[[134 123 110 140]
 [149 127 122 123]
 [157 123 119 131]
 [137 125 118 130]
 [139 126 114 133]
 [147 131 120 122]
 [138 124 113 136]
 [143 125 119 129]
 [157 128 116 128]]
=>
[[140 110 123 134]
 [123 122 127 149]
 [131 119 123 157]
 [130 118 125 137]
 [133 114 126 139]
 [122 120 131 147]
 [136 113 124 138]
 [129 119 125 143]
 [128 116 128 157]]

[[129 129 124 129 119 128 133 128 124 132 132 129 142 127 130]
 [134 127 125 132 131 128 131 128 130 128 125 130 148 128 123]
 [128 130 124 130 121 128 125 129 125 126 131 128 144 128 128]
 [134 127 126 133 131 127 130 128 129 130 126 130 149 128 124]
 [128 129 124 129 119 128 134 128 124 134 132 129 145 127 130]
 [127 130 124 130 122 128 126 129 125 126 130 128 144 127 128]]
=>
[[130 127 142 129 132 132 124 128 133 128 119 129 124 129 129]
 [123 128 148 130 125 128 130 128 131 128 131 132 125 127 134]
 [128 128 144 128 131 126 125 129 125 128 121 130 124 130 128]
 [124 128 149 130 126 130 129 128 130 127 131 133 126 127 134]
 [130 127 145 129 132 134 124 128 134 128 119 129 124 129 128]
 [128 127 144 128 130 126 125 129 126 128 122 130 124 130 127]]

[[131 156 110]
 [135 153 108]
 [149 152 114]
 [133 157 108]
 [142 155 103]
 [145 146 108]
 [146 147 109]]
=>
[[110 156 131]
 [108 153 135]
 [114 152 149]
 [108 157 133]
 [103 155 142]
 [108 146 145]
 [109 147 146]]

[[113 113 138 148]
 [139 125 128 109]
 [105 153 147 102]
 [146 142 108 129]
 [145 154 115 144]
 [105 118 143 138]
 [130 112 102 111]
 [108 146 106 141]
 [139 150 108 124]]
=>
[[148 138 113 113]
 [109 128 125 139]
 [102 147 153 105]
 [129 108 142 146]
 [144 115 154 145]
 [138 143 118 105]
 [111 102 112 130]
 [141 106 146 108]
 [124 108 150 139]]

[[116 133 141 144 142 148 133 149 151 108 114]
 [127 132 128 130 134 126 146 136 127 123 130]
 [121 122 132 111 110 148 149 129 120 111 136]]
=>
[[114 108 151 149 133 148 142 144 141 133 116]
 [130 123 127 136 146 126 134 130 128 132 127]
 [136 111 120 129 149 148 110 111 132 122 121]]

[[138 134]
 [134 156]
 [126 149]
 [124 133]]
=>
[[134 138]
 [156 134]
 [149 126]
 [133 124]]
---
[[125 119 123 134 114 136 136 134 124 139 125]
 [121 126 122 124 119 119 132 130 133 121 141]
 [148 103 145 105 122 127 117 137 123 128 133]
 [136 117 132 136 114 112 135 109 134 112 102]
 [126 119 121 127 135 133 132 120 115 120 130]
 [129 129 127 132 120 123 127 129 117 134 129]]
=>
[[148 103 145 105 122 127 117 137 123 128 133]
 [136 117 132 136 114 112 135 109 134 112 102]
 [129 129 127 132 120 123 127 129 117 134 129]
 [126 119 121 127 135 133 132 120 115 120 130]
 [125 119 123 134 114 136 136 134 124 139 125]
 [121 126 122 124 119 119 132 130 133 121 141]]

[[123 129 139 135 131 136 121 106 118 134 120 104]
 [128 123 122 133 114 127 118 114 113 134 135 111]
 [125 128 135 128 128 147 122 119 133 127 121 127]
 [132 145 148 127 126 142 135 101 117 138 133 120]
 [117 134 140 135 145 119 118 122 140 119 128 109]]
=>
[[132 145 148 127 126 142 135 101 117 138 133 120]
 [128 123 122 133 114 127 118 114 113 134 135 111]
 [125 128 135 128 128 147 122 119 133 127 121 127]
 [123 129 139 135 131 136 121 106 118 134 120 104]
 [117 134 140 135 145 119 118 122 140 119 128 109]]

[[128 117 146 133 129 107 108 118 119 119 129 122 110 127 146 137]
 [124 140 116 127 125 151 151 139 138 137 130 135 147 127 110 115]
 [130 117 141 124 130 107 108 118 119 119 127 122 110 127 145 139]
 [126 141 112 157 126 152 149 139 138 139 128 135 149 127 109 117]
 [129 141 110 133 128 151 147 139 137 139 126 135 149 127 109 120]
 [122 123 148 134 124 126 144 128 132 120 138 130 123 127 135 112]]
=>
[[130 117 141 124 130 107 108 118 119 119 127 122 110 127 145 139]
 [129 141 110 133 128 151 147 139 137 139 126 135 149 127 109 120]
 [128 117 146 133 129 107 108 118 119 119 129 122 110 127 146 137]
 [126 141 112 157 126 152 149 139 138 139 128 135 149 127 109 117]
 [124 140 116 127 125 151 151 139 138 137 130 135 147 127 110 115]
 [122 123 148 134 124 126 144 128 132 120 138 130 123 127 135 112]]

[[143 141 142 143 141 149]
 [150 145 147 141 141 146]]
=>
[[150 145 147 141 141 146]
 [143 141 142 143 141 149]]

[[134 135 145 112 121]
 [120 141 128 121 131]
 [131 144 148 105 122]
 [129 106 108 154 135]
 [112 153 130 111 131]]
=>
[[134 135 145 112 121]
 [131 144 148 105 122]
 [129 106 108 154 135]
 [120 141 128 121 131]
 [112 153 130 111 131]]

[[151 151 142 124 136 127]
 [135 151 142 134 145 114]
 [150 152 144 124 139 121]]
=>
[[151 151 142 124 136 127]
 [150 152 144 124 139 121]
 [135 151 142 134 145 114]]
